In the rows, 128 means zero.
Each row has a class, written after it.
[141 133 180  83 123 163 152 106 144 139 122  88 205 114 107 121 130 154
  80 147 152 146 159 180 153 132 116 158 151  75 169  80 151  99 150 119
  81 180 197 123 185 149 128  79 102 112 132 115 148 102 105]  setor
[148 117 155 139 117 150 131 109 152 140 126  75 189 128 121  83 144 157
  96 158 166 140 140 153 142 100 129 139 165  93 158  67 116 112 146  99
  54 203 238 123 190 134 132  91 137 110 139 106 169 131 108]  Ranad
[176 103 148 121 112 137 127 111 104 116 108  51 187 131 107 104 125 127
  84 126 188 155 140 172 143 118 110 124 173  86 174 102 117 104 157 110
  66 195 196 119 178 151 122 100 132 134 132 129 172 143  95]  Ranad
[170 104  77 101 120 135 127 125 132  96 106 103 172 115 156 131 103 136
  57 121 148 158 103 140 153 101 118 170 114 110 132 105 115 159 174  89
 158  95 106 101 107 103 122 133 159 189 148 145 128 163  93]  tamu
[184 124 144  96 137 117 144 106  95 120 110  96 154 128 108 144 103 139
 102 119 163 154 154 171 177 135 132 141 157  82 176  93 135 108 139 103
  49 162 215 140 173 161 133  83 150 114 140  90 138 118  91]  Ranad
[164  94  43  26 135 127 157  98 121 102 154 111 162 143 136 131 161 151
  88 145 139 167 148 144 152  89 139 191 130  61 160 115 139  84 163  79
 166  84 114 134 126  65 149 106 169 116 112 123 132 145 133]  setor
[138 106 178 134  93 165 150  94 154 140  97  57 157 114 134  68 147 128
  90 142 142 147 150 145 139 135 129 157 135 106 169  79 111 120 150  96
  73 171 213 114 185 150 132  91 126 136 130 112 199 141  86]  setor
[151 116  92  79 102 101 136 116 165  89 127 135 143 100 116 103 134 162
  87 144 150 179 127 123 131  83 106 165 137  83 114  96 114 145 147  76
 169  94 116 108 133  74 148  93 179 128 128 145 104 132 138]  sefe
[195 126  70  80 126 137 161 129 126 110 110 113 202 128 134 141 124 130
 107 127 116 173 111 152 129  95 129 179 129  84 138 128 168 138 162  98
 163 116 119 121  91  54 135 109 120 154 158 119 135 142 135]  tal
[169 133 102  95  63 134 172 110 179  98 133 128 185 122 146  97 123 158
 128 134 123 127 123 128  94  98 102 162 133 107 111 128 147 157 156 113
 140 108 131 106 117  72 137 131 136 150 146  95 136 152 173]  tal
[158 103  86 106 101 114 132 131 113 111 119  88 148  95 134 107 124 122
  59 129 144 161 116 114 141  95  95 202 110  95 124 104 126 151 153  66
 151 120 130 110 115  72 137 110 153 157 148 136 139 166 119]  nad
[152 101 168 167 130 159 124  97 120 136 102  67 163 133 130  98 124 127
  87 143 178 156 134 165 163 137 124 138 169  97 185  97 111 103 139 107
  53 159 223 134 170 164 121  86 153 112 135 110 181 130  88]  Zaga
[155 103  81  57  82 111 117 124 155  95 132 113 151 104 129 147 139 163
  84 127 139 169 118 158 142  74 111 155 115  76 133 116 121 142 184  42
 176 125 117 133 136  57 140 112 149 177 138 154 114 153 120]  nuzuf
[162 125  65  70  83 160 145 116 140 101 126 126 153 107 149 124 151 122
  89 120 117 188 125 129 148 103 125 184 124  87 126 142 117 120 187  86
 136 110 127 111  98  73 144  98 133 178 136  94 145 163 100]  tal
[175 116 131 133 128 148 134 108 117 134  95 102 170 137 123 140 114 132
  80 143 146 155 156 167 189 133 130 124 178  82 169 102 121 106 141 112
  72 181 189 147 176 126 123  93 149  92 124 126 151 126 101]  sefe
[145  98 169 118 106 171 140 103 122 148 109 110 172 120 130 126 140 133
  39 129 156 157 131 143 181 110 117 173 158 104 184  89 113 105  89 108
  67 150 197 130 162 205 104  69 119 125 158  95 177 154 102]  tusup
[136 107 155 104 103 133 155 101 137 126 114  91 196 130 130 112 119 158
  58 151 157 115 121 164 171 104  94 148 172  92 186  89 132 116 121 116
  69 161 229 113 170 168 124  84 113 111 144  96 165 130 123]  tusup
[169  97  58  30 120 137 138 121 105  99 132  90 158  94 143 106 120 137
 101 114 135 161 156 121 110  94 119 177  98  95 108  99 122 111 175  72
 170 118  92 107 155  64 149 109 124 138 108 139 148 133 138]  setor
[196  84 135 136  99 153 140 106 104 133  97  48 180 107 125 108 151 122
  61 149 159 135 126 147 152 111 121 157 170  78 174  81 146 120 147 108
  63 164 197 112 164 162 119 100 131 134 135 119 155 121 119]  Ranad
[161 126  59  75  74 149 138 102 166 104 140 120 164  83 147  93 131 162
 126 139 109 183 141 109 118  67  90 214 106 109 131  94 131 163 166  79
 148 128 129 119 114  85 145 119 154 167 123 125 132 150 136]  sefe
[165 126 146 147 111 165 135 109 143 140 127  68 159 130 122 115 109 142
  86 150 175 126 117 167 168 127 123 132 144 100 160  58 121 140 120 138
  80 168 224 125 167 144 118  85 105 138 148 106 141 129 115]  tamu
[164 121  75  33  94 142 147 144 147  82 133 129 165 115 147 109 115 126
  88 123 129 148 110 114 117  98 104 179 109  85 103 114 133 152 131  70
 164  95  86 105 112  59 143 114 133 152 142 120 123 121 152]  bodo
[177 106  59  51 128 131 155 129 144 120 110  86 181  90 134 178 120 149
  78 133 145 187  89 180 172 106 118 190 104  75 144  90 149 146 121  91
 168 142 150 132 105  73 132 129 134 175 133 159 102 145 118]  nuzuf
[167 113 140 128 106 175 126 117 134 123 120  91 160 140 111  96 130 139
  79 146 178 141 136 158 139 105 108 111 172  68 168  91 103  83 171 101
  89 168 198 130 178 109 138  65 128  94 126 122 132 137 107]  sefe
[158 100  59  91 132 131 101 113 135 102 116  79 167 124 168  99 140 106
  58 146 131 161 119 115 150  86 115 150 102 112 121 105 109 139 176  80
 158 103 124 112  99  93 148 113 143 181 131 134 152 150 110]  tamu
[134 133  78 115  73 141 132 125 158  96 132 134 146  95 142 110 153 137
 114 138 145 172  91 120 131  95 102 162 118 107 115 101 135 170 140  81
 155  94 102  91 104  79 139 122 144 166 155 109 138 142 127]  nad
[150 102 176 111 133 167 144 113 101 136 107  70 188 143 110 119 147 141
  65 157 161 100 133 168 178 115 107 161 174  82 181  85 137 109 141 116
  74 142 211 134 165 158 133  91 124  86 135 123 145 117 134]  tusup
[148 103  80  67 122 145 123 126 164 103 126  98 182 118 125 115 131 151
  91 133 159 162 117 144 143  96 125 145 118  88 124 100 122 150 154  94
 174 126 134 112 107  89 151 108 152 139 138 143 123 142 139]  nuzuf
[135 134 201 157 105 140 152 101 121 105 109 107 169 135 127 113 129 130
  71 145 184 122 145 156 131 109 114 158 161  88 188 103 122 128 163 121
  61 137 194 121 152 144 123  98 142 125 150  94 151 147 101]  nad
[173 108 170 150 104 149 142 103 115 118 101 103 170 127 120  83 106 126
  79 130 176 143 140 151 153 126 102 161 153 111 203 109 139 121 170 114
  79 155 220 111 153 148  99  92 104 150 132 100 157 159  76]  Ranad
[166 137  71  55  80 152 113 127 160  72 125 130 130 111 147  70 142 135
 105 126 148 168 123 108 137  98  96 131 116  82 122 115 111 145 155  78
 165 123 104 112 107  57 168 103 171 150 118 122  92 145 119]  sefe
[149  98  29  66 109 141 127 110 144 104 147 102 128 111 139  96 122 143
  74 145 139 163 119 138 150 100 119 165 111 102 119  96 126 129 152  71
 166 102 130 111 119  49 135 104 146 158 107 146 125 123 114]  setor
[157  90 152 107 104 166 129 121 124 121 103  49 170 133 127  95 138 106
  79 154 166 115 120 157 132 110 118 162 145  88 191  69 136 135 140  96
  68 174 213 130 165 115 126 101 100 116 127 129 182 112 122]  bodo
[141 114  80  60 117 134 151 131 124  84 143 120 192 143 132 120 100 126
 103 135 172 151 128 134 131  86  75 186 134  79 142 102 116 120 151  88
 146 126 131 112 119  51 148 112 151 144 146 127 124 148 132]  boro
[166  84  44  18 121 145 145 114 110  91 124  84 153 115 136 104 139 135
 103 126 136 154 103 130 141  49 123 198 119  68 146  96 119 135 113  67
 154 118 126 129 135  70 151 102 144 121 115 133 116 130 136]  tusup
[164 100  73  79 106 126 139 102 146  97 125 102 164 122 156 118 160 140
  80 136 126 162 136 110 142  80 127 175 130  70 121 136 112 120 185  73
 138 126 131 121 115  57 159  93 188 128 129 145 132 142 130]  moru
[142  86 142 150 134 145 108  98 127 124 103  86 175 124 136 111 143 119
  85 146 165 145 129 155 153 114 133 123 156  97 198  85 128  98 147  71
  48 146 218 133 172 136 124 105 136 110 132 128 173 115  97]  Ranad
[151  91  68  74 103 136 138 134 167 113 150  88 156 125 137 117 129 179
  99 151 147 157  91 154 149  97 111 157 118  81 112  93 136 170 148  52
 132 121 152 128 134  62 149 108 184 147 149 121 111 142 106]  tupe
[150 123 155 149 117 126 171 115 104 126  93  82 161 134 116 115 121 134
  82 141 179  97 139 153 138 119  89 147 156  84 178  95 143 133 148 115
  59 145 188 111 204 141 130  80 130 105 135  92 164 139 138]  nad
[174 107 173 112 100 144 134  98 138 135  93  85 161 137 113 116 141 120
  35 152 178 114 102 159 165 112  96 140 168  80 200 101 142 118 127  97
  82 163 221 119 156 171 111  98 136  98 138 100 152 134  99]  nuzuf
[144 111 153 130 127 128 136 118 126 127 115  51 177 142 112 118 138 127
  82 178 163 150 133 184 157 131 115 123 154  76 163  73 135 108 129  74
  76 152 225 161 193 125 140  76 156 122 141 119 145 116 119]  tupe
[173 119 157 109 108 144 155 105 142 132  97  89 170 115 127 157 144 131
  78 160 141 115 129 175 146 113 142 138 149  69 167  61 157 126 138 111
  97 144 208 121 161 123 135  97 108 106 149 117 145 111 145]  nuzuf
[153 111  47  72 113 134 169  94 126 117 130  94 155 116 152 128 152 116
 106 142 110 183 100 149 131  84  94 191  95  80 115 110 126 158 126  61
 157 103 141 114 128  71 131 114 143 156 111 118 152 137 139]  moru
[140 114 197 189  97 162 131 108  87 133  96  90 173 135 114 121 145 126
  56 142 174 128 121 163 140 106  89 150 162  99 164 109 111 129 159  98
  67 146 203 120 182 156  90  90 121 130 143 116 150 113 119]  moru
[158 123 184 175 102 168 144  92 152 127  79  67 158 133 130  84 116  93
  68 158 138  99 152 149 133 107 137 147 139 101 164 101 122 144 145 139
  60 183 204 131 138 151 118  89 124 125 132 125 151 156 105]  tal
[170 124  64 104  99  95 142 121 125  83 100  95 172 101 149 117 149 118
 114 129 139 181 117 177 125  76 100 155  98 106 117 126 131 141 172  81
 152 122 114 140 114  76 128 124 165 229 124 144 121 160  92]  tupe
[149  93 103  69 106 132 123 136 139  96 125  92 145 100 143 100 148 138
  72 130 151 161 115  95 115 107 118 169  97  79 105 102 110 151 155  66
 180  93  95 110 143  92 140  96 156 149 130 141 135 144 154]  bodo
[151  99 152 123 115 148 113 122 112 126 119  65 172 121 102 129 147 131
  78 136 192 153 129 145 164 125 142 121 148  77 186  75 127 107 128 101
  84 203 222 134 165 126 111  99 105 108 145 132 135 110 105]  Ranad
[171  97 180 141  93 153 119 110 138 148  94  73 154 123 123  91 142 124
  47 140 177 134 114 128 125 104 101 170 148 105 190 101 134 143 136 108
 103 184 196 109 167 175 105  95 118 110 135  96 180 163 120]  nuzuf
[163 116 164 140 149 120 136  99 131 139 110  97 159 143 135 136 142 103
  55 129 155 137 136 161 176 118 123 140 154  80 184  95 122 110 141 107
  66 161 198 138 156 155 111  77 133 123 141  93 167 142  74]  tamu
[182 132 111 109 102  84 172 107 128  97 118 118 152 115 144 159 117 170
 110 141 130 144  89 179 111  84 104 156 117  72 120 128 135 151 162  60
 155  67 119 103 132  74 147 123 173 137 155 139 111 147 148]  moru
[157 128  58  62  93 138 143 127 110  94 118  66 126 115 126  90 131 127
  75 150 153 157  92 133 134  99 110 182 130  72 130 106 113 132 138  77
 137  96 143  99 141  65 181 108 177 149 140 134 130 149 127]  nad
[163 106  81  97 123 153 140 107 143  86 136 109 166 105 152  78 140 115
 110 132 145 171 116 125 101  94 123 171 128 109 118 107 122 137 191  82
 171 119 125 117 100  65 121 114 160 172 107 126 145 143 112]  tal
[167 113 153 106 117 143 123 126 128 127 118 126 177 118 119 123 117 140
  85 119 155 111 133 169 144 124 111 109 172 115 167  90 146 118 159  79
  94 159 172 128 166 155 111 111 144 123 142 123 161 110 113]  nuzuf
[168 100 102  90 117 132 145 112 115  97  93  87 187 126 126  90 139 129
  74 137 117 158 152 148 144  96 121 201 133  81 144 107 142 150 179  77
 145  72 110 112 108 101 144 109 171 146 135 130 138 132 123]  setor
[153 116 124 143 129 161 164 117 119 151 121  80 156 107 124 142 146 127
  96 149 153 155 138 156 174 129 127 149 139  86 156  78 119 110 140 118
  97 197 194 128 178 123 103  80  97 129 121 109 173 166 108]  tal
[162 128 168 120  96 165 124 102 162 151 123  72 160 120 113 121 143 145
  79 157 164 157 128 179 160 111 131 121 145  75 169  98 112 127 120 110
  91 202 217 137 174 139 131  82 106 114 133 113 156 150 118]  nuzuf
[167 119  72  96  80 110 133 139 131 105 123 106 142 117 133  90 145 109
  87 156 120 157 127 109 140  89 106 177 126  80 129 103 115 147 155  63
 165 105 122 113  95  64 161 105 170 150 137 113 119 149 151]  boro
[150 109 196 146 109 144 137 120 118 117  76  39 154 161 124 127 140  86
  58 161 133 117 143 126 131 141 107 159 158  84 169  99 131 128 164 139
  72 136 196 137 122 139 127 111 117 137 141 145 158 136 111]  bodo
[161 101 163 119 116 128 130 105 161 143  99  90 144 135 144 109 140 105
  63 134 153 149 128 140 165 126 120 140 161  96 173  78  97  86  93  98
  61 172 206 143 196 135 125  93 138 121 133 115 184 170  77]  tamu
[182 107  36  88 101 141 144 117 140 106 114  95 159 106 121 118 133 141
 104 131 135 181 114 126 150  85 120 168 136  83 140 107 134 146 148 100
 152 132 119 108 106  75 144 103 157 141 138 155 128 131 123]  sefe
[146 131  53  46 118 159 145 133 153  88 135  85 191 109 151 100 118 150
  74 144 140 168 135 139 133  92 107 176 116  90 116  72  86 133 170  77
 148 100 136 112 136  68 158 124 156 190 115 137 125 157 125]  tamu
[157  85  63 103 110 112 107 111 128  99 115 106 192 116 135 116 160 127
  73 141 150 210 121 132 156  89 107 152 147 100 127 121 117 128 163  77
 171 120 116 125 105  87 127 116 167 155 130 146 147 126 129]  sefe
[162 115 144 158 125 171 134 117 102 127  82  72 183 124 113  96 149 107
  74 160 165 118 131 179 139  92 112 158 159  88 185  98 141 112 171 126
  63 150 186 112 167 158 117  96 131 110 122 123 160 152  87]  tupe
[155 136 162  92 106 166 147  98 130 134 129  70 130 118 117 131 143 130
  55 149 164 139 159 171 151 138 125 168 137  88 140  83 107  73 175 112
  84 168 201 132 166 116 131 100 138 130 112 138 146 134  81]  setor
[161 102 183 165 118 147 144 102 104 134  69  62 160 137 118  97 151 115
  99 139 159 127 128 156 155 107 116 163 158  76 199  96 137 152 136  87
  53 162 193 128 189 169 112  90 146  95 133  85 173 115  97]  Zaga
[159  95 187 146 102 156 150 113 131 123  97 116 141 118 128 108 113 112
  49 136 186 120 118 151 121  96  98 155 151 116 182  77 118 130 128 112
  75 164 177 106 150 163  93 101 110 125 135 117 145 139  78]  sefe
[173 139  72 105 112 150 151 122 142  84 103 112 152 142 124  74 107 128
 121 136 160 154 110 144 142 103 112 177 129 100 128 118 129 153 131 108
 146  80 136 106  86  71 151 110 174 136 136 110 107 128 127]  Zaga
[156 136 142 140 134 136 157 112 119 134 113  97 181 132 118 112 116 130
  61 155 176 104 115 166 142 123 101 127 168 101 183 100 157 115 141  97
  68 151 193 118 179 141 118  93 146 111 141 116 170 109 121]  nad
[177 114  69  74 115 138 152 123 139  94 137  98 175 104 129 127 124 136
  78 129 150 182 146 133 131 100 105 148 113  76 128  94 118 129 157  57
 173 119 108 135 117  53 137  94 158 171 134 172 117 134 143]  sefe
[163 128  97  98 124 138 150 143 160 104 136  97 191 103 122 100 129 142
 117 130 154 153 106 127 102 108 117 144 144 104  96 101 131 145 152  99
 155 148 113 101 108  72 135 121 154 131 139 138 136 120 150]  tal
[170 104 142 153 130 135 107 109 107 130  86  57 136 142 137  94 123  86
  76 152 171 130 118 122 144 126 110 139 148  90 179  83 123 122 163 121
 103 193 210 123 149 142 126  91 165 109 119 120 155 150  88]  boro
[200 131 183 122 108 133 133 127 118 137  99 115 145 120 124 117 158 108
  58 134 153 147 121 154 148 148 110 149 156  84 174 110 148 118 165  84
 108 143 170 130 155 142 100  87 130 123 121  94 173 138 101]  bodo
[160  97  64  80 124 109 127 128 155 112 123  81 177 129 123 112 131 151
  78 133 151 171 108 129 148 107 139 121 129 105 106  92 101 139 151  76
 175 114 138 127 145 100 132 104 166 162 136 140 130 123 130]  tamu
[168 133  47 105  90 130 154 126 160 102 139 124 176 110 139  82 121 152
 105 129 110 165 131 127 124  80 135 135 121  99 102 122 108 168 157  76
 169 121 113 106  90  61 143 111 158 155 146 125 128 130 148]  sefe
[124  91  88  88 115 107 129 128 120  86 124  69 127 107 135 111 134 132
  92 148 162 163 104 149 115  69  96 173  96  91 111  87 109 180 144  59
 145 121 113 114 154  99 133 119 172 167 116 129 123 156 102]  tupe
[175 117 107  78  66 126 148 108 151  99 116 134 150 118 127  87 139 140
  90 125 114 158 135 133 124  88 104 204 140  94 138 121 147 153 165  88
 147  81 102  89 104  87 132 117 144 142 138 101 145 153 109]  setor
[129 107  71  82 119 139 117 136 125  94 142  94 164 104 149  91 132 147
  98 123 156 158 115 118 129  94  94 177  87  94 133 106 101 146 155  67
 144 101 136 118 120  91 142 116 149 156 126 123 144 151 145]  bodo
[182  97  53  76  96 117 133 109 120  87 135  94 161  98 143 101 131 127
  90 119 145 192 142 106 124  88 145 156 107  91 128 119 111 132 151  73
 175 140 116 120 121  80 120 115 147 177 123 136 133 154 129]  Ranad
[170 112  57  70  89 105 139 122 156  85 110  92 140 109 136 146 105 124
  78 123 129 159 112 160 124  86 117 143 112  69 120 107 121 155 137  82
 172 121 111 122 111  67 142 118 150 170 128 153 102 157 134]  nuzuf
[183 105 184 107 112 144 143 110  87 127  89  73 171 128 121 158 113 116
  51 122 170 158 133 183 121 136 106 169 151  88 167  99 132 118 176 101
  89 161 199 123 177 141 111  95 125 121 128 125 165 131 107]  moru
[168 126  65  57  99 147 179 116 156  99 108 102 179  97 136 128 131 156
 110 127 113 156 126 133 133  55 128 215 118  85 118  87 119 150 143  85
 127 112 132 112 116  80 156  98 145 143 142 125 125 131 141]  tusup
[144 130 164 135 105 137 139  95 103 126 105  83 126 104 150  85 117  89
  58 162 140 118 128 139 142 126 110 170 135 101 161  85 123 107 113  75
  57 122 221 120 179 116 153  96 137 125 145 109 177 126 117]  nad
[150  98 135 102 109 152 140  83 163 144 116  78 143 128 126 102 148 132
  79 158 131 145 126 160 134 103 129 158 151  72 185  56 144 122 116  98
  85 156 204 118 176 124 119  94 121  93 119 121 179 141  85]  setor
[160 109  70 103 114 150 116 123 160 108 129 104 164 123 154  96 151 118
  83 116 134 167 126 112 139  98 135 144 112 106 128 119 102 147 189  72
 153 117 111 112 102  93 137 105 148 162 132 108 156 151 106]  tamu
[148 104  43 117 150 100 120 129 151 117 155 119 173 124 148 101 140 138
 115 118 138 155  98 134 157  95 112 128 120  96 115 105 119 143 122  84
 172 111  97 116 109 126 135 108 172 133 140  93 133 150 141]  tamu
[127  89 115 120 122 101 143 128  95  97 110  83 149 115 105 110 124 126
  86 141 170 178  86 132 113  78  97 178 135  96 125 107 108 180 109  65
 158  86  99 103 150  88 118 124 148 148 140 144 136 130 132]  nad
[158 109  48 104  93 143 120 132 130 109 142 144 149 111 138 123 125 169
 114 133 127 130 114 124 157  91 125 154 141 131 104 111 132 139 163  93
 131 105 118 117 113  85 131 126 159 151 153 124 125 135 139]  tal
[166  99 156 143 153 126 141 102 122 141 109  83 181 138 140 113 138 109
  62 138 155 122 127 183 143 111 115 162 162  75 194  79 128 106 145  90
  77 137 190 130 190 156 116 101 149 101 124  96 186 159 108]  tamu
[132  83 174 101 103 156 123 101 141 109 108  56 157 126 123 139 118 122
  62 140 187 144 135 134 140 106 117 144 144  89 191  65 114 135 127 110
  84 200 215 130 165 136 111  99 103 133 140 141 157 133  95]  nuzuf
[163 124 166 120 121 145 116  94 132 133 103  59 157 124 122 142 134 127
  55 159 152 163 141 170 177 134 121 127 165  78 169  71 108 115 142 100
  59 142 212 150 199 158 129  83 142 147 126 129 153 122  95]  tamu
[127 102 181 118 127 135 139 117 144 138 103  84 172 127 126  95 153 149
  90 143 133 136 170 145 134 121 142 153 156  91 173  66 122 104 171  99
  72 158 204 115 181 118 146  90 122  93 139 116 195 139  95]  setor
[171 101  71 117 105 115 139 116 127 118 117  85 161 120 126 100 163 133
  84 140 131 184 136  94 139  74 109 152 122 100 117 122  96 149 197  41
 161 127 126 108 115  79 133  97 154 130 136 118 173 136 128]  sefe
[176 121 177 130 106 148 133 114 142 138 106  53 148 146 127  88 159 127
  85 146 160 115 119 156 145 133 128 122 171  69 181  74 124 117 155 105
  74 165 223 120 202 102 149  83 126 114 145 111 180 141 107]  tamu
[153 123 164 129 129 121 158 109 145 131 100  94 149 114 142 116 134 111
  69 162 125 134 142 143 149 129 109 139 165  91 167  76 127 113 133  94
  57 144 202 117 158 134 134  91 136 118 131 104 186 157  99]  tal
[139  88  62 112  99 113 131 128 133  83 133  84 176 118 124 120 145 170
 121 138 145 164 122 106 117  65 134 116 140  78 137  76 117 149 136  78
 144 118 121 110 143  68 130 117 137 170 165 168 125 132 144]  Ranad
[160 114 151 113  85 123 125 119 131 135 109  57 167 130 100 110 119 113
  79 147 161 150 133 138 136 121 107 147 138  84 191 103 120 122 166  75
  99 189 227 139 160 114 135  86 129 116 135 120 153 121 123]  boro
[169 123  77  56 108 129 127  98 150  79 131 109 152  84 129 109 118 121
 110 121 157 198 132 133 112  88 117 183 107  95 101  93 113 137 149  90
 144 116 140 102 110  66 140 122 147 149 111 139 124 136 112]  Ranad
[152 107  61  53 127 126 142 111 151  96 150  96 169  98 133 123 144 161
 110 113 172 186  91 166 140  82 110 172 129  68 136 115 113 122 124 102
 151 126 135 119 116  84 152  97 160 132 116 132 121 143 135]  tusup
[172  96 160 162 128 119 139 111 122 140 101  77 172 114 124 105 133 119
  61 161 155 123 137 181 167 118 124 153 157 100 162  87 143 117 162  86
  74 166 215 136 163 129 108  97 164 113 134 135 171 146  78]  tupe
[142  83 162  72 107 152 127  88 136 113 113  62 166 114 122 109 117 111
  56 157 151 128 153 142 135 101 124 157 150  83 163  70 112 113 157  91
  98 162 219 119 173 141 135  96 117 100 122 130 168 126 116]  nuzuf
[147 108  71  86  96 135 104 133 139 103 157 113 141 101 165  94 142 136
  84 152 118 159 110  96 129  89 120 154 102  94  99 105 114 157 142  49
 178 118 106 115 123  55 130 115 131 154 133 131 149 136 150]  bodo
[156 109 160 148 113 141 132 118 130 145  93  90 152 124 118 132 130 119
  83 148 148 131 138 148 131 109 130 127 165  86 172  75 112 122 161 100
  69 172 186 125 184 149 119  89 148 107 131 131 166 136  99]  boro
